Each row has a hidden value. The values are split into ranges, and the band after each row names the range that its value falls in. Each part has its own value, ranges and names.
[ 361 -118  260 -178   33   81 -181   61  258 -352  293 -132 -269 -231
  306 -210  144  -76  277  181    0 -213 -402  215 -162   65 -255 -111
 -190  -37 -474 -240 -104 -257  157  358  293 -262 -240 -199 -144  617
 -389 -483  -77   -1] : A
[ 130 -333 -300   82  197   12    7 -406  101  314  366  553  296   32
 -158  -67 -263  271 -200   31 -377 -144  114 -363 -112 -161 -284   52
   76  208  413  367 -145  590  -90 -215   73  340  220  233  152 -306
  104  320 -164  210] : D
[ 115  199  119 -259  -42  -60 -384 -342  365 -331  179  151 -316   84
   75   43 -144  -72   46   56   59  169 -339  293   45   73   78  -63
 -329   -8 -136 -321   57 -202  191  176  302 -126  -30  -23   54  433
 -168 -439 -108  274] : V
[ 365   45  -46 -108  203  186   10   -3  445 -271  -51 -140   -3  -21
  -83 -285 -214 -185   24  173  114 -186 -331  -39  161   44   18 -143
 -134  146   87  166 -199  -77  101   58  171  150   27  214 -125  117
   92  117 -247   70] : Y
[ 286  -96  534 -556  -50  228 -653 -338  217 -473  163  267 -180 -349
  356 -468  143  -53  228  353 -188 -343    7   61 -579   11 -218 -322
  188   13 -170 -175  361   21   45  180  318  210 -197  -34 -196  551
 -119  -69 -311  153] : S
[ -64 -579   38 -170  210  240    5 -110 -175  433  463  370  259  -36
   89 -408  240  135  227  336 -184 -512   34 -561 -566   11 -459 -309
  228  334  163  -23    4  184    9 -207   16  317   59   54  -88  -75
  -89  234 -103  -16] : A
[-453  -48 -307  179   28 -306  183 -338  -37  503  245  297  -21  438
  -16  408 -138   75 -399 -310   83  512   20  -24  100 -298 -119  433
 -388 -158   64   61   26 -109 -124  132  139    8   94  -94  478 -126
 -104 -329  309  393] : V
[  -7 -239  289  -51  -42  -21  379 -107  -26  132  208  -41 -192   68
  370  274   50  -94 -295 -251  133  102   -1   69  -97 -211 -159  115
 -329 -176 -300  -19  170 -210   62  334  222 -197  -18   39  307  180
 -236 -313  193  287] : X
[-498 -231 -574  463  252 -268  442   17 -171  692  125  178  295  431
  -48  106    0   36 -264 -125  122  281 -143 -311  205 -205 -253  184
 -130  -53   30  275 -244 -248 -136  193    2   11   67  -98  471 -242
  -29  -17  290  165] : K
[-118  -12 -490  523  163 -498  383  138  -37  463 -211   22  245  517
 -300  278 -165  220 -371 -377  298  712 -275  -59  524 -410 -166  688
 -265 -402 -126  414 -316 -312 -312  188 -105  -20 -204 -122  465 -285
 -114  -87  263    8] : Y
[ 269  -78 -341  465  196 -176  278  290  220 -117 -252 -419   41   68
  -84 -137 -238  -81 -150 -146  178  286 -509   25  634    4    7  170
 -156 -211 -165  428 -453 -520 -121  354  145 -102 -190   20   83  192
  155 -105  -62  127] : S
[-402  237 -635  423  228 -350  165  273  201  236  -95 -302  -12  401
  -75   24   -7 -196 -114  -98  372  514 -438  160  407 -280 -188  603
 -463 -326 -282  189 -398 -644 -278  482  160 -105 -239 -502  238  173
 -216 -536  389   64] : S
[  33  380  136 -417  169  138 -176  -93  495 -362  -15  -87 -224  108
  148 -183  -37 -414   22  206  292 -119 -249  260 -117 -135   30   27
 -445    6 -122 -225   63 -195  102  208  287   93    5  -70  -43  336
 -204 -244   -5  127] : K
[ 272 -686  598 -315 -121   63 -391 -411 -392   67  262  601   76  -90
  130 -277  142  444  248  158 -249 -165  -99 -446 -404  359  -98 -715
  494  201   43 -341  357  -69  231 -290   -3  116  -77  376   -7  187
   98  247 -461  182] : G
[ 340  -84  320 -203  -10  268  165   79  333 -274  -70 -505 -272 -156
  183 -132  -84 -288 -141  -68  212  -72  -65   74  -30 -151  -75  208
 -284 -129 -116  232   71 -288 -105  243  300  140 -156   71 -196  289
   17 -189  -43  198] : S
[-153  227  -30  -26  -29 -163  -84 -226  277 -169  -31  -97 -314  196
  150  172 -185 -235 -264 -182  198  424 -206  308  227 -110  120  236
 -455 -234 -142  -55   81 -436  -27  371  350  -88  -45  -94  222  360
  -23 -491  114  450] : V
[ 457 -234  -82   76 -156   68 -149 -205  375  -27  486   74 -153 -197
  -83   75  -89  274  170   75 -198    2 -284   29   38   48 -402   -1
    8   98 -202  201 -223   86  129  251  192 -220 -182  -51  -66  203
 -319 -343 -131  -55] : Y
[ 298   88 -505  266   73 -163  -69 -204  553  -69  419   94 -109  -12
 -155  183 -329  137  -75  -59 -191  193 -342  242  317 -146 -276  383
 -344  -22  -95  280 -473  211    5  302  266 -202  -37 -168  109  147
 -274 -449   18   97] : A
[  98 -437 -193  200  118  243  216  279   43  270   -5 -490   76   -4
 -198 -379   -9  -41  102   98  136  -90 -223 -457  113   90 -238  109
    1  106  178  403 -262 -438 -267  -66   87  300 -158   12 -349   -1
  201   25  -72   42] : D
[  26 -393    6  -31  -32  364  273  163   63  332   30 -597 -129  182
 -313 -183  -59  -98  122   20  375   31 -261 -480  139  242   -5   17
 -186  250  324  130  -94 -626  -79 -278   67  309  -50  200 -419  -67
  263  -79  -74  130] : G
[ 466 -191  590 -462  -53  245  110 -236  181 -100  144   97 -129   -6
   68   77  -64   38 -105  -46  115 -176   19  -64 -267 -133  -82  -45
 -192   67   -6  -78  259  170  157 -133   88  122   27  365  -21  -15
 -172   90 -170   79] : X
[-182 -325 -351  142  108 -105  -19 -452  -35  489  502  687  243  195
  -85   83  -84  294  -59   78 -273   -3  -64 -334  -80   10 -282 -234
  104  261  202   74 -101  290  136  -46   45   31  212  126  352 -200
  -70   96  -47  185] : C
[  63 -443  -89  -24   -1  239   -1   83   50  316  510 -188 -139  105
 -204 -190  134  112  522  273  135 -169 -561 -367  -13  462 -212 -345
 -100  439   25 -314 -285 -476  257 -183   62 -109  -57  -10 -350  183
 -161 -359 -101  -76] : G
[ 669 -395  331  -28    0  -29  181  -76   89 -103  334  109  -92 -159
  126  147  -86  284  -60 -169 -149  -86 -207   51  -26  -93 -256   91
 -177  -76 -282   12 -124  205  121   68  112 -235  -99  170   75  164
 -321 -167 -134   27] : D
[  96 -463 -125   79  -77  118 -365 -193   37  173  473  288   66 -185
   -3 -312  174  283  438  387 -278 -204 -310 -327 -181  327 -446 -532
  423  285 -116   36 -113 -148  162  164  124  -92 -172  -77 -104  263
 -152 -104 -230  -55] : K
[ 420 -208   -8   -1 -237  115 -104 -248  388   17  491  -20 -270  -77
 -183  223 -141  252  159    1  -73  103 -323   27  117  129 -272   21
 -160  155 -119   65 -163  -28  188  114  186 -243 -117   35 -118  164
 -302 -439 -106    8] : C
[ 280  -58  439 -518   75  350 -244  -63  336 -390  289 -143 -313 -248
  332 -346  128 -277  236  293   18 -477 -152  118 -459   17 -184 -120
 -290  115 -180 -303  113  -75  102  111  362   75  -68  -86 -332  534
 -266 -325 -117  118] : D
[ 231 -324  681 -570  -31  105 -527 -505 -116 -198  180  696   58 -250
  393 -341  170  189   26  210 -308 -320  278 -143 -763 -155 -273 -329
  369  -34  -67 -140  552  332    7  -14  155  335 -112  152   75  249
  -85  269 -310  187] : S
[-134 -482   49 -205  146  259   40 -167 -133  479  407  376  239   67
   29 -297  222  102  190  318  -70 -427   31 -558 -508   22 -396 -364
  207  361  182  -32   85  121   78 -194  -11  289   97  118  -20 -155
  -96  260  -78  -23] : K
[ 621 -611  242   64   31   84  248 -105  -20   41  343  227  112 -216
  116  -30  -55  319   13  -20 -238 -265 -195 -246  -30   95 -277 -363
  204  141 -140  166 -133  208  246   49   36 -165  -12  366  106   32
 -103  181 -284    4] : Y
[ 219  -84 -414  273   84 -288  106 -353  279  231  443  488  110  116
 -138  358 -302  349 -280 -206 -258  253 -103   73  175 -334 -340  391
 -197  -66  -26  334 -311  492    2  175   96 -127   52   -2  412 -173
 -283 -157   60   94] : S
[ 344 -104  271 -200  -31  133 -152   -8  305 -313  338 -104 -293 -224
  300 -134  141  -84  268  192   19 -215 -380  207 -163   90 -263 -205
 -161   22 -473 -218  -56 -238  240  400  291 -309 -207 -145  -99  570
 -414 -470  -72  -14] : Y
[ -55  112 -475  160  133 -181 -234 -199  383    4  436  207  -96   45
   23   20 -109   22   38   94 -172  104 -302  217   62 -131 -313  274
 -328  -25 -157   26 -332   55  -31  337  304 -156  -46 -363  130  296
 -334 -530  115  143] : D
[ 683 -698  252  108   64   61  192  -35 -107   23  323  183  125 -236
   74 -111  -54  383   67  -24 -291 -275 -243 -290   -9  157 -267 -301
  180  118 -108  119 -192  175  156  -74   29 -136  -46  337   -1   82
  -70  162 -324   20] : D
[-114  -42 -510  348  275  -71  133  335  112  224 -376 -408  220  296
 -357 -379 -126 -108  -44   30  329  282 -353 -307  417  -80  -65  355
  -88 -113  187  466 -362 -589 -403   14   14  381 -201  -92 -120  -89
  287   98    6   39] : A
[ 244 -352  323 -375  139  424 -213  -47  150 -213  289  -15  -62 -323
  294 -596  173 -171  334  441 -123 -648 -141 -234 -477  204 -244 -517
  137  298  -16 -126   61  -68  141   34  260  201  -27   77 -340  409
  -12   43 -284   82] : A
[ 174 -203  -83  167 -231   37  113 -121  257  142  231 -286 -273   41
 -143  269 -164  106  -85 -199   98  353 -225   -2  275   15 -174  263
 -247  -50  -83  254 -106 -334  -34  214  213 -144 -159   -7  -32  124
  -98 -459   50  183] : C
[ 410 -421 -249  259   -7  182  164  159  237  203  373 -234    5  -56
 -276 -108  -18  213  355  178   24 -122 -560 -290  260  305 -339 -231
   48  304  -97  198 -474 -255  192   68   32 -217 -139   66 -221   57
 -179 -166 -159 -213] : K
[-445  -38 -537  236  331    4  115  239   73  325  -92 -306  131  280
 -107 -378   12 -286  -12  143  244   61 -243 -272  130  -82 -149  274
 -253    0  171  224 -282 -521 -343   80  161  329  -45 -261  -83   48
  145 -116  168  178] : D
[ 195  -56 -156  247   75  -44  367  209  213  -27 -225 -591 -174  283
 -238   58 -322 -147 -145 -247  423  398 -552  -32  686  174  269  152
 -430  -55   52  127 -319 -718    8   38  130  -63  -49  208  -49  106
  245 -234  -57  254] : G
[-221 -401 -220  169    8  167  275  170  -14  441  313 -450 -168  198
 -104  -71   78  -89  204   45  266   63 -407 -333  141  287 -146  -59
 -248  225   42  -66 -240 -707   43   14  148  -55  -48  -80 -199  145
    9 -433  116  144] : G
[  53 -141  347 -177 -209   67 -198 -253  121 -192  133  -76 -351 -116
  312   16   31  -97  -46  -43   28  135  -93  132 -107   52  -79 -101
 -111 -132 -255  -74  278 -413   47  362  358 -107 -169  -33   31  496
  -75 -417  -39  358] : C
[ 439 -804  -87  266  -22  -16   -4 -281 -159  364  557  515  267 -217
  -84  -62  -61  623   74   24 -539 -164  -61 -472 -110  101 -498 -226
  421  193   76  337 -204  405   34 -101    0  -11  -43  216   73 -111
  -49  191 -280   24] : D
[  34 -632   12   86  -32  147  153 -319 -172  467  190  302  261  -80
    4 -112  -65  254 -255  -54 -254  -68  329 -570 -241 -145 -353  -69
  389   83  314  580  173  215 -196  -61   50  416   21  292  126 -288
  268  418 -142  246] : Y

Part 2:
[ -56 -312  167  -34   77   10 -278 -106  114 -124  -28   84  165  109
   90  128 -135  -84  148  291 -134 -119  260 -127   96 -157   29   -6
  166    1   24   80   -9   92   -8  282   -6  341  -67  277   85  161
 -147  -10   11  296] : U
[ 103 -335    4  -74   98 -116 -449 -112  190  151   98  290   74   24
 -206    4   34  -61   59   16   60  162  256   11  -73 -130   84  226
  172 -291 -104  -63  -31  242  228 -205  244  -28  -42  -35  -41  123
 -108  358 -137   56] : E
[ 442  151  220  -21  219  233  484  233   50  107   72  -93   87  119
  173   47  253  137   45 -190   -9  -46 -272  324   33   45   19   23
   64  -55    2 -164 -101  -66 -306 -229 -183 -291  193 -179  238  135
  -33   89   51  110] : T
[ -32    9  324  -79  296 -123  238 -134   41 -112  204   50 -173  513
 -464  221 -176 -188  333   89 -120  103 -167  325 -259 -208   96 -200
  368   -1 -407  355   -3  116 -238  -21   90 -120  -53 -235    9  157
  -33 -333   98  131] : U
[  31  -92   -1   86  187 -265    4 -293   88 -214  126   -3 -312  479
 -583 -109 -301 -174  293  115   -7   -7   11  216  -99  -76   21 -159
  288   67 -554  363   38   65   61   48   28   86 -122 -226  -92 -235
   85 -306   61 -124] : W
[  26  -35   -7   36  172 -196  -68 -195    8 -126  120  -21 -257  355
 -383  -36 -143  -76  276  125  -13   70  -55  309 -140 -160  107 -182
  257  -27 -445  197  145   59  -98   71    8  -61   -8 -188 -136 -103
  100 -168  -11  -98] : E
[ 278  377  -28    5  119  -34  -57    5 -175   25  101 -194 -166  137
 -166  226   57  -65  246 -164 -196  -24 -111  322 -291    2   -7   -7
  313   75 -125 -364  -21  -65 -265 -246  -93 -434  237 -135  -70 -285
   19   58    8 -121] : U
[  17 -417  192  -74   91   33 -256 -125  254   36   98  233  299   63
  -28  -55 -101  -84   30  198  -29 -102  233 -268  114  -80  -66   40
   94 -219  -37  175 -111  215  226   69   86  359 -126   47  185  257
 -185  106    8  285] : B
[ 263 -191 -167  239  -79  238 -390  142   61 -267 -254 -113  -33  -85
  474  -80  160   37  118  266  -19   -2  384  112  153  -59  212  348
   63  169  -81 -287 -107 -410  -61  -45 -270  150  112  401  -33 -381
  125  272   85  213] : W
[  12 -276   27   38  -15   10 -374  -63   61 -202 -102   39  116   35
  145   67  -59  -50  126  283 -156 -174  321 -139  134  -97   16  -11
   91   -4   28   -8    4  -15    3  283  -75  289    8  258   44    6
  -74   72  -14  235] : Q
[ 515   67  133   18  151  226  410  255   64  122   16  -34   95   39
  221  -54  376  192  -36 -222   53  -57 -183  299  131  101   19   74
  -46 -162   49 -213  -82  -81 -226 -230 -173 -313  246 -214  238  120
    6  245  -41   47] : Q
[  73 -310 -135  -53   17 -134 -483   65  189  146  -82  287   33 -140
  -21 -206  150   75  -30   77   74  229  195   28 -104 -286  199  216
  -21 -305 -170   88   -1  148  134 -212  193   87   58  -45  -57   25
   37  425 -124  -12] : M
[ 465   79  243  -76  324  185  485  176  118  194  107  -82  138  120
  149  168  108  158   55 -273   46  -55 -267  342  115   66   -9  105
  152   36  173 -304  -58  105 -246 -168 -119 -274   67   -4  233  247
 -187  106   15  104] : U
[  47  -92   42   29  197 -196   13 -273   64  -95  181  -36 -211  472
 -462  -54 -173  -98  274  124    5   39  -36  269  -84 -118   79 -169
  293  -27 -426  219  107  120   21  107   31   -5 -105 -147 -122  -82
   37 -270  -30  -76] : T
[ -48 -434  256  -92  108   -1 -230 -206  199   77  119  227  247  175
  -56   -5  -21  -87   68  252   -9  -14  248 -155   92 -146   26   20
  149 -261  -45  173  -19  242  157  179  127  325  -87   97  121  338
 -162   55  -94  253] : U
[ 495  -58   80  -38  289    6  461  223  188  103 -140  -67   27   80
  167  119   70  247   -9 -315   79  -97 -116  345  289   48   43  213
   28  183  321 -270  -11  141 -180   11  -72 -121   14  214  188  143
 -202  141  -88  -13] : U
[ 298  482  -46   18   44  -13   55  -85 -212  213   48 -381 -142  211
  -52   -9  241  -13  166 -112 -173  -24  -92  283 -273  -39   52   76
  265  114  -95 -380  -50 -107 -210 -153 -165 -197  331   37  -65 -478
   95  -88 -109 -293] : B
[ 157  200  181  -87  218  -31   41  -16   -7   50  225    3  -85  266
 -350  249  -39 -162  261 -105 -162  103 -148  262 -373 -105   26    5
  369  -34 -266  -41 -131   67 -165 -370   71 -352   61 -249   -1  -33
  -65  -45   97   74] : T
[ 506  -40   56  -26  289   59  442  255  189  143 -149  -88   20   35
  260   69  119  284  -14 -291  127  -25 -141  404  267    3  107  265
   24  186  284 -312    0   89 -217  -45 -103 -125   46  241  167  119
 -153  187  -76  -23] : E
[ 135 -182 -158  164   51  173 -266  225   69 -316 -271 -134  -76 -100
  522  -43  -16  166  176  333    2   33  118  269  149 -246  287  111
   38  243 -121 -114  102 -312 -290  170 -306  182   38  404  -75 -173
  126  136  145  239] : Z
[ -50 -420  235  -81   95  -27 -201 -176  194   10   61  198  225  180
  -48   15  -56  -80   73  253  -51  -68  255 -172  116 -146   15   -7
  124 -193  -12  205  -26  224  134  237  104  362  -98  136  126  297
 -170    4  -78  260] : Q
[  32 -294   33 -135  133  -48 -367  -59  221  316  122  235  189  -52
  -30 -174   48   58   -1  100  112  216   61    2 -107 -282  137  150
  105 -326 -147   53   13  292  158 -163  181  153  -36  -17    2  209
  -76  287  -96   52] : M
[ 108 -123 -216   67  -14  108 -497  311   66 -186 -299  -24   44 -328
  515   -3   -7  154   86  230 -103    9  152   64   13 -276  200  162
  -19  148    7 -172   14 -197 -222    5 -195  169   95  351  -39 -170
   45  335  133  221] : M
[  76 -296  -10   87   -1   68 -353   89   82 -313 -203   57   45  -28
  264  125  -37  -10  140  268 -127 -111  327  -15  157 -112  101   84
   63   81   23  -47  -15 -136  -97  197 -118  194   13  301   31  -19
  -38  166   53  309] : U
[ -69 -285   74 -119   10 -111 -433 -124  132  222  -35  203  146   11
  -12 -100  130  -44    9  195  -38  138  290 -121 -114 -307  153  197
   94 -243  -43  102  -40  209  131    8  206  325   69  164   11   91
  -58  204 -177   49] : Z
[ 281  506 -121    9  -14  -65 -204  -14 -261  137    6 -302 -181  100
  -99  178  236  -79  205 -157 -275   10   23  260 -397  -49   54  150
  307  107  -42 -506  -89 -128 -218 -285  -80 -375  363   39 -143 -532
   65   81 -103 -244] : T
[  79 -295   -4  -61  -64  -99 -555 -105  100  213  -36  268   93  -21
  -67  -46  302  -79  -13   72  -16  183  444  -83 -118 -170  149  350
   98 -350  -10 -112 -103  136  224 -195  256   61  143   84  -37   -3
  -36  433 -260   11] : E
[ 481  -59  -21   12  260 -124  417  195  247   51 -272  -80 -119  118
   40   36  -30  179    0 -332   74  -59    8  316  231   10   83  391
   50  370  235 -160 -126   99  -69  -84  -16   52  -35  325  147 -143
 -162   74  -52 -126] : W
[ 413  -65 -354   27   33 -385  -23   99   78 -229 -284   -3  -11 -179
 -133  -22 -284  217  -80 -359 -161 -675   57 -181  455  304 -413 -266
 -234  133  388 -134  132  269   80  398 -105   65   36  -75  178 -146
 -199  196 -141 -277] : Q
[ -13  163  109  -66  229 -133    9   11  -15  -77  106    7 -228  254
 -330  148 -146 -112  305   49 -143  167 -215  348 -401 -292  143 -134
  306   39 -439  224   10   29 -312 -195   47 -187   59 -245  -71  -52
   63 -145  143   27] : Z
[   7  -17   74   26  177 -162   79 -130    7 -126   77   -8 -268  391
 -336  -64  -55  -60  257  149  -19  113 -108  352 -165 -222  165 -195
  210  -39 -484  324  115    6 -192   59    0  -33   47 -226  -86  -55
  147 -215    7  -67] : E
[ 168 -207  -99  157  -65  133 -404  125   89 -270 -261  -14    2  -83
  334    7   48  -33  113  237 -109  -52  397  -22   91  -90  137  299
   69  163  -41 -143 -157 -285  -33  -33 -161  226   75  356   23 -298
   39  230  100  242] : W
[ 284  229  172   28    6   90  385  296  -58  -37 -176  -10 -125  143
   67  -80  477   15   25  -75 -169   44  -98  253 -199 -119  145   48
  -78 -105 -218  216 -227 -283 -384 -309 -100 -164  431 -320  212 -145
  209   51   21   14] : B
[  57 -434  172  -51   68  -43 -280 -227  269  204  116  305  174  164
 -205 -183   87 -142   -5  125   86  121  349 -166   -4 -105   51  282
  141 -321 -176  180 -185  215  362 -174  234  302  -58  -16  113  117
  -94  193 -117  106] : W
[ 227  311  176   91   57   80  442 -134 -130  168    8 -317 -167  429
   -4 -301  388  -14  107   69  -34   27 -106  312 -138  -87  145   24
  136   24 -337   93  -91 -230 -254  -35 -220  117  377  -85  104 -359
  260 -289  -86 -248] : W
[ -26 -362  109 -135  117 -114 -353 -138  220  241   52  254  145   67
 -100  -68   36  -34   32  137   53  191  225  -40  -74 -282  156  215
  154 -248  -74  102  -23  294  179  -48  245  247  -54  127    8  207
 -120  201 -149   82] : Z
[ -26 -274  123    0   14  -19 -360 -113  152  -99  -61  152  135   56
  -28   20 -136 -192  102  222 -153 -108  370 -264  -13 -105  -34  158
  157    7  -80  149 -206   39  138    9   50  417  -25  175  139  -62
 -109   65   74  230] : W
[ -23 -112 -158  -28   20  -10 -524  188   76  -99 -189   20  113 -283
  320   -9 -159  101   88  234 -160  -51   79  -77  -66 -313   92    5
   21   81  -20  -15   38    5 -146   85 -105  282   29  253  -13  -79
  -30  214  126  180] : M
[ 195  341  171  -30  -20   57  299  262 -164   87 -209  -81 -105   81
  166  -42  536   44   23  -45 -222   61 -110  252 -279 -215  181   27
  -57  -93 -118  112 -145 -241 -496 -197  -98 -115  548 -196  176 -141
  215   58  -66  -73] : E
[-102 -324  167  -66   87  -68 -303 -185  122  -78   -8   90  160  149
   -8  118 -185 -104  149  288 -139 -125  274 -165   78 -176    9  -24
  192   -4   29  118   11  181   49  332   47  405  -97  292   67  164
 -176  -60  -31  240] : U
[ 172 -234  -35  211    3  188 -217  128  112 -375 -236  -41  -57   22
  334  -27  -10  -29  163  290  -51  -50  312   88  150  -80  159  222
   80  218 -170  -17 -131 -358 -111   13 -241  243   30  299   52 -260
   91  109  185  293] : W
[ 473  204  142  -28  112  201  302  291  -10  130    9  -27  105  -31
  178   76  361  114  -11 -268  -87  -76 -169  221  -35   84  -31   79
   -2 -142   85 -262 -160  -87 -276 -345 -134 -380  315 -245  243   55
  -23  278    0   65] : Q
